Here is a tiny trained network, its code and every weight. The questions are about switching its units off for an input and a class, where a switched-off unit gives its printed mean instead of its output.

import numpy as np


def w(rows, s, z=0):
    codes = np.array(rows[::2]) - 128.0
    scale = np.full(codes.shape[1], s)
    scale[-1] = z or s
    return codes * scale


def f(y):
    return y / 2 * (1 + np.tanh(0.7978845608 * (y + 0.044715 * y**3)))


def log_softmax(a):
    a = a - a.max(-1, keepdims=True)
    return a - np.log(np.exp(a).sum(-1, keepdims=True))


def net(x, mask):
    res = np.array(x, float).reshape(1, 4) / 4 @ E
    y = f(res @ A[0][:, :-1].T + A[0][:, -1])
    res = res + np.where(mask, y, B[0][:, -1]) @ B[0][:, :-1]
    return log_softmax(res[-1] @ U[:, :-1].T + U[:, -1])


A, B = {}, {}
E = w([
[159,76,153,254,174,134,111,178],'x0',
[217,130,95,145,113,118,103,31],'x1',
[131,152,110,131,117,135,117,145],'x2',
[109,182,128,157,167,164,205,111],'x3',
],0.012)
A[0] = w([
[71,182,67,210,149,140,92,119,118],'N1',
[2,72,158,71,110,97,126,224,159],'N2',
[51,110,148,207,184,173,153,155,123],'N3',
[163,61,136,214,158,74,48,151,155],'N4',
[172,117,83,118,99,82,85,25,166],'N5',
[30,153,79,52,108,110,198,63,158],'N6',
[130,126,136,153,192,214,181,175,121],'N7',
[113,136,71,92,103,125,101,78,137],'N8',
[46,157,111,51,105,183,206,113,2],'N9',
[108,122,59,122,88,139,142,149,119],'N10',
[124,156,159,149,240,192,188,173,125],'N11',
[162,58,100,203,156,103,84,116,32],'N12',
[157,180,56,182,201,156,235,2,98],'N13',
[189,130,89,67,64,86,106,98,155],'N14',
[80,141,143,209,181,101,168,198,131],'N15',
[98,102,186,184,172,172,148,226,116],'N16',
],0.0069,0.0074)
B[0] = w([
[160,215,142,119,127,75,82,107,142],'N1',
[88,205,92,227,246,162,145,239,254],'N2',
[161,132,191,82,101,87,172,69,193],'N3',
[129,230,149,244,191,198,106,193,224],'N4',
[93,67,115,54,115,79,114,128,217],'N5',
[51,173,68,183,212,136,125,199,233],'N6',
[138,71,127,87,97,122,147,117,174],'N7',
[114,106,131,90,79,90,100,95,171],'N8',
[248,229,149,162,132,165,201,93,170],'N9',
[122,136,94,129,81,109,112,132,133],'N10',
[174,128,152,102,68,140,173,96,190],'N11',
[23,123,18,99,222,49,62,251,161],'N12',
[70,175,95,177,233,196,72,254,200],'N13',
[148,64,147,57,129,99,23,117,202],'N14',
[227,67,143,51,75,95,174,68,200],'N15',
[200,91,207,78,122,113,168,73,210],'N16',
],0.0064,0.0096)
U = w([
[87,130,83,125,137,107,82,154,254],'0',
[143,157,121,159,133,158,123,140,45],'1',
[162,91,143,64,34,78,128,1,191],'2',
],0.013,0.00098)

Each question gives the input, the list of numbers given to net, and the class t.
The units are the neurons (one row each of A and B). Each row of codes is followed by its name. A weight is (code - 128) times the scale printed after its matrix; where a second scale follows, it is the last column's (A, B and U).
mask holds one flag per neuron, in row order. A switched-off neuron (its flag False) gives its mean, the last column of its row in B, instead of its output. The means were averaged over made-up inputs and are rounded, as every weight is.
A unit's drop is (log p(t) with every unit on - log p(t) with that unit switched off) / (log p(t) with every unit on - log p(t) with every unit switched off).
The circuit of an input: a set's keep is (log p(t) with only the set's units on - log p(t) with every unit switched off) / (log p(t) with every unit on - log p(t) with every unit switched off). Starting from the 12 units with the biggest drops (on a tie, the unit counted first), units are removed one at a time, each time the one whose removal leaves the highest keep (on an exact tie, the one counted first), for as long as the keep stays at least 0.8.
units of the circuit, in order: the units of the circuit, biggest drop first
k most important neurons: the k neurons with the biggest drops, biggest first
drop of u: that unit's drop, to one decimal
input [0,4,-1,-5], class 2: units of the circuit, in order	(N2)
input [1,-1,-2,4], class 2: units of the circuit, in order	(N2, N4)
input [8,8,5,0], class 0: 2 most important neurons	(N12, N5)
input [4,-2,0,-5], class 1: units of the circuit, in order	(N4, N5)
input [7,-7,-3,-8], class 1: units of the circuit, in order	(N4, N16)
input [3,7,-2,-2], class 0: units of the circuit, in order	(N12, N5)
input [-1,3,-2,5], class 0: 4 most important neurons	(N4, N9, N13, N16)
input [6,5,-7,-1], class 0: 2 most important neurons	(N12, N9)
input [8,-8,-7,-4], class 1: 2 most important neurons	(N2, N4)
input [-5,-6,-2,1], class 1: 2 most important neurons	(N9, N5)
input [-2,-8,-6,2], class 1: 2 most important neurons	(N2, N9)
input [5,-6,-4,-4], class 1: drop of N2	0.1
input [-1,4,4,-7], class 2: drop of N2	0.3
input [-3,-7,2,4], class 1: units of the circuit, in order	(N9)
input [8,-7,-4,3], class 2: drop of N15	0.2
input [-2,4,4,4], class 0: drop of N4	0.1
